Below are the code and all the weights of a small trained network. Each question names an input and a class and asks about switching units off, where a switched-off unit gives its printed mean instead of its output.

import numpy as np


def w(rows, s, z=0):
    codes = np.array(rows[::2]) - 128.0
    scale = np.full(codes.shape[1], s)
    scale[-1] = z or s
    return codes * scale


def f(y):
    return np.maximum(y, 0)


def log_softmax(a):
    a = a - a.max(-1, keepdims=True)
    return a - np.log(np.exp(a).sum(-1, keepdims=True))


def net(x, mask):
    res = np.array(x, float).reshape(1, 4) / 4 @ E
    y = f(res @ A[0][:, :-1].T + A[0][:, -1])
    res = res + np.where(mask, y, B[0][:, -1]) @ B[0][:, :-1]
    return log_softmax(res[-1] @ U[:, :-1].T + U[:, -1])


A, B = {}, {}
E = w([
[78,81,8,190,110,136,70,107,132,100],'x0',
[188,159,129,156,90,187,61,116,45,170],'x1',
[154,87,84,61,122,68,81,213,91,116],'x2',
[161,132,70,173,206,98,201,139,86,175],'x3',
],0.011)
A[0] = w([
[68,151,51,179,99,129,92,88,132,57,133],'n1',
[172,157,150,141,45,204,65,126,56,141,105],'n2',
[96,165,168,186,145,152,172,57,160,175,106],'n3',
[87,130,188,65,18,163,65,103,114,66,93],'n4',
[145,136,126,124,169,65,151,123,205,51,96],'n5',
[51,85,172,78,103,180,103,118,156,118,84],'n6',
[67,70,61,106,122,155,120,83,90,117,113],'n7',
[105,152,186,162,86,170,152,46,139,105,124],'n8',
[56,102,45,203,136,139,55,130,126,107,111],'n9',
[99,100,179,199,148,191,156,29,186,178,73],'n10',
[140,196,167,154,115,155,130,7,116,112,151],'n11',
[66,160,125,176,131,156,114,81,174,134,95],'n12',
[131,92,164,137,140,72,170,120,185,82,98],'n13',
[61,110,152,149,109,79,149,156,233,91,182],'n14',
[118,147,191,148,141,145,128,32,105,153,180],'n15',
[110,104,122,97,110,124,182,159,232,91,91],'n16',
[211,160,209,77,157,149,200,148,119,140,102],'n17',
[153,125,151,88,155,156,134,120,168,177,107],'n18',
[185,215,202,23,159,117,167,143,130,149,115],'n19',
[74,48,34,191,144,133,13,54,157,138,104],'n20',
[86,118,213,84,86,186,69,162,190,99,143],'n21',
[154,84,96,45,116,108,131,137,90,110,85],'n22',
[48,127,111,56,135,110,197,134,152,83,87],'n23',
[55,177,172,113,46,185,71,99,186,74,167],'n24',
[177,93,100,20,68,32,56,253,111,118,140],'n25',
[113,111,123,147,184,121,151,124,79,150,254],'n26',
[160,92,120,53,136,40,44,170,48,124,114],'n27',
[138,125,248,66,123,120,146,119,83,107,109],'n28',
[225,201,128,177,37,149,101,119,15,114,96],'n29',
[221,180,185,61,136,148,152,103,118,159,120],'n30',
[133,170,212,84,101,102,160,145,150,166,100],'n31',
[75,112,112,117,131,106,165,167,191,86,90],'n32',
[219,184,41,212,237,135,181,185,156,211,151],'n33',
[128,140,151,79,85,119,54,130,217,130,134],'n34',
[124,169,86,139,151,71,162,193,61,120,96],'n35',
[45,245,135,211,123,156,191,52,145,146,132],'n36',
[142,132,144,211,245,117,203,129,62,130,111],'n37',
[89,175,130,136,162,119,141,151,211,84,142],'n38',
[93,65,125,107,189,90,190,126,207,58,143],'n39',
[216,137,122,181,77,178,85,137,76,173,164],'n40',
[80,110,143,102,94,219,58,136,164,67,117],'n41',
],0.0077,0.0096)
B[0] = w([
[147,192,150,67,131,206,154,206,87,45,207],'n1',
[62,160,153,183,99,134,224,79,78,218,203],'n2',
[172,149,84,80,123,119,40,110,173,122,192],'n3',
[204,42,114,144,212,109,130,70,67,166,199],'n4',
[65,161,170,128,77,169,157,102,107,235,171],'n5',
[174,53,72,110,147,124,149,91,81,168,166],'n6',
[106,130,112,52,120,153,193,209,119,83,179],'n7',
[145,145,54,119,75,91,75,104,173,108,190],'n8',
[101,149,142,71,146,217,197,219,85,85,216],'n9',
[231,155,44,98,57,155,107,117,184,171,188],'n10',
[171,173,135,164,70,103,72,115,143,131,203],'n11',
[163,186,64,103,79,136,130,139,156,113,164],'n12',
[60,175,153,135,109,154,170,119,122,191,168],'n13',
[85,176,185,164,135,111,101,133,94,150,220],'n14',
[117,206,120,134,73,67,93,141,148,96,206],'n15',
[127,146,164,106,98,135,149,100,94,195,176],'n16',
[127,127,99,36,114,185,177,155,99,86,214],'n17',
[120,133,90,87,154,152,132,161,124,113,152],'n18',
[118,140,129,69,103,224,144,174,89,50,221],'n19',
[108,149,119,90,157,222,183,225,79,88,234],'n20',
[174,59,97,146,213,79,168,99,34,113,206],'n21',
[179,173,36,138,98,131,72,110,182,154,159],'n22',
[106,171,155,114,130,162,132,85,118,216,174],'n23',
[179,87,102,173,172,57,114,141,51,121,226],'n24',
[173,216,62,134,58,50,81,116,200,117,253],'n25',
[132,119,173,221,120,45,93,126,32,63,238],'n26',
[155,182,84,122,9,70,98,167,201,155,214],'n27',
[131,131,101,70,174,227,207,194,102,48,190],'n28',
[18,152,197,144,84,147,165,69,136,254,214],'n29',
[106,171,151,81,165,187,172,173,102,93,206],'n30',
[103,130,114,80,125,195,187,183,105,93,184],'n31',
[111,148,167,90,131,151,158,130,107,238,171],'n32',
[179,9,124,153,200,89,164,90,11,127,251],'n33',
[176,34,126,143,174,62,119,78,57,136,184],'n34',
[176,113,36,135,147,109,110,93,105,146,174],'n35',
[158,174,38,86,97,72,75,126,141,125,215],'n36',
[204,52,113,130,166,94,172,107,103,132,209],'n37',
[102,165,114,125,124,107,112,92,88,153,179],'n38',
[66,184,184,148,104,111,162,85,111,173,215],'n39',
[29,189,204,158,86,116,142,89,49,175,229],'n40',
[152,81,110,153,208,114,179,121,52,138,193],'n41',
],0.0057,0.012)
U = w([
[103,165,123,78,145,225,153,200,106,43,104],'0',
[27,182,170,132,120,131,135,89,109,245,113],'1',
[188,69,108,130,192,83,134,100,82,130,103],'2',
[188,212,65,106,71,89,85,132,183,122,111],'3',
[97,169,176,159,133,57,99,133,95,27,254],'4',
[118,115,141,141,170,172,108,133,178,142,112],'5',
[111,125,149,122,141,134,87,111,176,113,106],'6',
[79,98,163,159,108,134,114,109,170,116,111],'7',
],0.011,0.01)

Each question gives the input, the list of numbers given to net, and the class t.
The units are the neurons (one row each of A and B). Each row of codes is followed by its name. A weight is (code - 128) times the scale printed after its matrix; where a second scale follows, it is the last column's (A, B and U).
mask holds one flag per neuron, in row order. A switched-off neuron (its flag False) gives its mean, the last column of its row in B, instead of its output. The means were averaged over made-up inputs and are rounded, as every weight is.
A unit's drop is (log p(t) with every unit on - log p(t) with that unit switched off) / (log p(t) with every unit on - log p(t) with every unit switched off).
The circuit of an input: a set's keep is (log p(t) with only the set's units on - log p(t) with every unit switched off) / (log p(t) with every unit on - log p(t) with every unit switched off). Starting from the 12 units with the biggest drops (on a tie, the unit counted first), units are removed one at a time, each time the one whose removal leaves the highest keep (on an exact tie, the one counted first), for as long as the keep stays at least 0.8.
units of the circuit, in order: the units of the circuit, biggest drop first
most important unit: the unit with the biggest drop
k most important neurons: the k neurons with the biggest drops, biggest first
drop when u is switched off: that unit's drop, to one decimal
input [-5,3,4,3], class 0: units of the circuit, in order => [n19]
input [-5,-1,6,-6], class 2: 3 most important neurons => [n21 n4 n34]
input [8,-4,-8,-8], class 0: 3 most important neurons => [n1 n20 n9]
input [4,3,4,2], class 0: 2 most important neurons => [n9 n20]
input [7,-5,8,2], class 3: 4 most important neurons => [n25 n27 n22 n19]
input [3,6,3,-5], class 1: 4 most important neurons => [n29 n2 n40 n33]
input [-6,-8,7,8], class 1: 2 most important neurons => [n39 n5]
input [6,7,3,-6], class 1: 3 most important neurons => [n2 n29 n40]
input [-6,7,1,-8], class 2: 4 most important neurons => [n4 n21 n24 n34]
input [-2,-2,-6,6], class 2: 4 most important neurons => [n33 n37 n25 n27]
input [6,-4,-4,-5], class 0: 4 most important neurons => [n1 n20 n9 n33]
input [5,5,-3,-2], class 0: 2 most important neurons => [n20 n1]
input [-2,7,8,2], class 3: 2 most important neurons => [n25 n27]
input [5,7,3,7], class 1: most important neuron => [n29]
input [0,-3,-8,8], class 2: 3 most important neurons => [n33 n37 n25]
input [-4,6,7,-4], class 3: 4 most important neurons => [n25 n27 n22 n39]
input [6,-8,8,5], class 1: drop when n39 is switched off => 0.3
input [-2,2,2,3], class 4: drop when n34 is switched off => 0.3
input [0,8,6,0], class 1: drop when n29 is switched off => 0.2
input [7,-7,-7,-8], class 2: drop when n19 is switched off => 0.1
input [-3,7,-8,7], class 3: most important unit => n36
